Here is a tiny trained network, its code and every weight. The questions are about switching its units off for an input and a class, where a switched-off unit gives its printed mean instead of its output.

import numpy as np


def w(rows, s, z=0):
    codes = np.array(rows[::2]) - 128.0
    scale = np.full(codes.shape[1], s)
    scale[-1] = z or s
    return codes * scale


def norm(h):
    return h / np.sqrt((h * h).mean(-1, keepdims=True) + 1e-5)


def f(y):
    return y / 2 * (1 + np.tanh(0.7978845608 * (y + 0.044715 * y**3)))


def log_softmax(a):
    a = a - a.max(-1, keepdims=True)
    return a - np.log(np.exp(a).sum(-1, keepdims=True))


def net(x, mask):
    res = np.array(x, float).reshape(1, 6) / 4 @ E
    u = 0
    for l in range(2):
        y = f(norm(res) @ A[l][:, :-1].T + A[l][:, -1])
        res = res + np.where(mask[u : u + 10], y, B[l][:, -1]) @ B[l][:, :-1]
        u += 10
    return log_softmax(norm(res)[-1] @ U[:, :-1].T + U[:, -1])


A, B = {}, {}
E = w([
[131,129,127,129,131,128,128],'x0',
[134,144,138,129,117,60,151],'x1',
[91,204,1,130,90,138,117],'x2',
[104,144,129,99,190,128,114],'x3',
[155,130,117,161,127,107,41],'x4',
[154,243,189,149,114,166,125],'x5',
],0.0089)
A[0] = w([
[116,155,83,118,94,130,95,97],'L0N0',
[95,158,113,91,216,116,100,60],'L0N1',
[115,142,101,98,128,137,191,88],'L0N2',
[137,69,73,163,171,108,130,57],'L0N3',
[103,149,149,112,101,36,140,97],'L0N4',
[128,162,115,166,133,28,156,85],'L0N5',
[139,98,123,150,33,146,121,90],'L0N6',
[109,94,109,156,126,253,90,92],'L0N7',
[154,122,125,172,130,95,39,1],'L0N8',
[157,110,124,151,51,137,147,99],'L0N9',
],0.012,0.0087)
B[0] = w([
[197,78,149,219,95,109,142,228],'L0N0',
[111,181,130,162,240,36,156,157],'L0N1',
[134,90,140,179,137,158,164,197],'L0N2',
[127,164,161,89,46,46,169,192],'L0N3',
[187,123,95,48,177,226,108,172],'L0N4',
[235,126,79,58,157,178,147,184],'L0N5',
[86,154,133,131,251,77,130,189],'L0N6',
[253,135,84,26,160,148,160,253],'L0N7',
[150,141,136,123,99,80,18,156],'L0N8',
[76,173,135,118,230,97,125,181],'L0N9',
],0.017,0.0032)
A[1] = w([
[126,143,111,141,89,131,19,38],'L1N0',
[85,181,2,150,100,149,111,21],'L1N1',
[180,105,122,214,98,104,181,68],'L1N2',
[73,54,29,109,93,92,130,1],'L1N3',
[172,135,135,109,135,165,106,86],'L1N4',
[83,149,111,140,202,86,129,66],'L1N5',
[112,169,140,47,64,100,141,156],'L1N6',
[62,125,121,134,113,202,209,47],'L1N7',
[132,239,136,163,82,189,108,16],'L1N8',
[137,74,181,159,144,149,93,46],'L1N9',
],0.017,0.0029)
B[1] = w([
[110,111,66,149,128,30,177,187],'L1N0',
[214,60,183,185,94,189,210,192],'L1N1',
[68,86,116,164,163,183,94,255],'L1N2',
[77,205,194,48,110,140,95,214],'L1N3',
[92,91,81,113,141,118,160,234],'L1N4',
[150,194,171,190,156,137,100,220],'L1N5',
[89,146,80,148,131,188,93,187],'L1N6',
[156,103,46,161,120,1,101,219],'L1N7',
[72,174,187,39,115,126,78,240],'L1N8',
[114,134,96,195,91,212,149,174],'L1N9',
],0.021,0.0057)
U = w([
[30,199,212,19,38,157,67,117],'0',
[135,15,187,242,46,252,167,116],'1',
[229,122,57,10,160,184,149,94],'2',
[171,214,205,210,206,109,125,86],'3',
[87,127,90,142,139,143,93,255],'4',
[108,93,58,164,73,1,111,85],'5',
],0.0098)

Each question gives the input, the list of numbers given to net, and the class t.
The units are the neurons (one row each of A and B). Each row of codes is followed by its name. A weight is (code - 128) times the scale printed after its matrix; where a second scale follows, it is the last column's (A, B and U).
mask holds one flag per neuron, layer by layer. A switched-off neuron (its flag False) gives its mean, the last column of its row in B, instead of its output. The means were averaged over made-up inputs and are rounded, as every weight is.
A unit's drop is (log p(t) with every unit on - log p(t) with that unit switched off) / (log p(t) with every unit on - log p(t) with every unit switched off).
The circuit of an input: a set's keep is (log p(t) with only the set's units on - log p(t) with every unit switched off) / (log p(t) with every unit on - log p(t) with every unit switched off). Starting from the 12 units with the biggest drops (on a tie, the unit counted first), units are removed one at a time, each time the one whose removal leaves the highest keep (on an exact tie, the one counted first), for as long as the keep stays at least 0.8.
circuit, biggest first: the units of the circuit, biggest drop first
top k neurons: the k neurons with the biggest drops, biggest first
k most important neurons of layer l: the k neurons of layer l with the biggest drops, biggest first
input [-7,3,2,-8,6,8], class 0: top neuron => (L1N8)
input [-1,-4,-1,-3,7,-5], class 5: top 3 neurons => (L0N8 L1N0 L1N8)
input [-1,-6,-3,-4,2,7], class 0: top 2 neurons => (L1N8 L0N5)
input [0,-6,-4,7,-6,-5], class 3: circuit, biggest first => (L0N1 L1N5)
input [-5,6,-8,-5,6,0], class 1: top 2 neurons => (L1N9 L0N7)
input [-6,-6,-6,-7,1,-2], class 3: 2 most important neurons of layer 0 => (L0N6 L0N9)
input [-2,-5,3,8,3,-7], class 3: 2 most important neurons of layer 1 => (L1N5 L1N8)
input [5,-7,0,7,2,4], class 2: top 2 neurons => (L0N7 L0N6)
input [4,-6,2,4,4,-6], class 0: 2 most important neurons of layer 0 => (L0N3 L0N5)
input [3,0,-4,-3,3,4], class 0: top 2 neurons => (L0N0 L1N8)
input [-2,8,1,-3,5,7], class 2: 3 most important neurons of layer 0 => (L0N5 L0N4 L0N3)
input [-4,0,-3,-1,6,-2], class 5: circuit, biggest first => (L1N0 L0N8)
input [6,7,-6,1,-6,-3], class 2: top 4 neurons => (L0N4 L0N0 L1N2 L1N1)
input [3,-5,3,3,4,-5], class 0: circuit, biggest first => (L1N3)
input [-2,3,5,5,7,-7], class 0: top 3 neurons => (L1N3 L0N3 L1N7)
input [-5,4,-2,2,-8,-6], class 5: circuit, biggest first => (L1N7 L0N2 L0N7)
input [0,0,-4,2,-3,-5], class 0: top 2 neurons => (L1N3 L0N0)
input [0,1,-4,6,-1,-5], class 3: top 3 neurons => (L0N1 L1N5 L1N8)
input [7,-3,-1,-3,-8,-7], class 5: top 2 neurons => (L1N7 L0N2)
input [-4,5,-8,0,6,1], class 1: circuit, biggest first => (L1N9)
input [4,4,-1,5,5,-3], class 3: top 2 neurons => (L0N1 L0N7)
input [-1,2,3,6,-8,-5], class 5: circuit, biggest first => (L1N7 L0N2)
input [0,-8,-7,-2,7,3], class 2: 2 most important neurons of layer 0 => (L0N7 L0N0)
input [-2,-4,8,-7,6,-8], class 0: 2 most important neurons of layer 1 => (L1N3 L1N9)
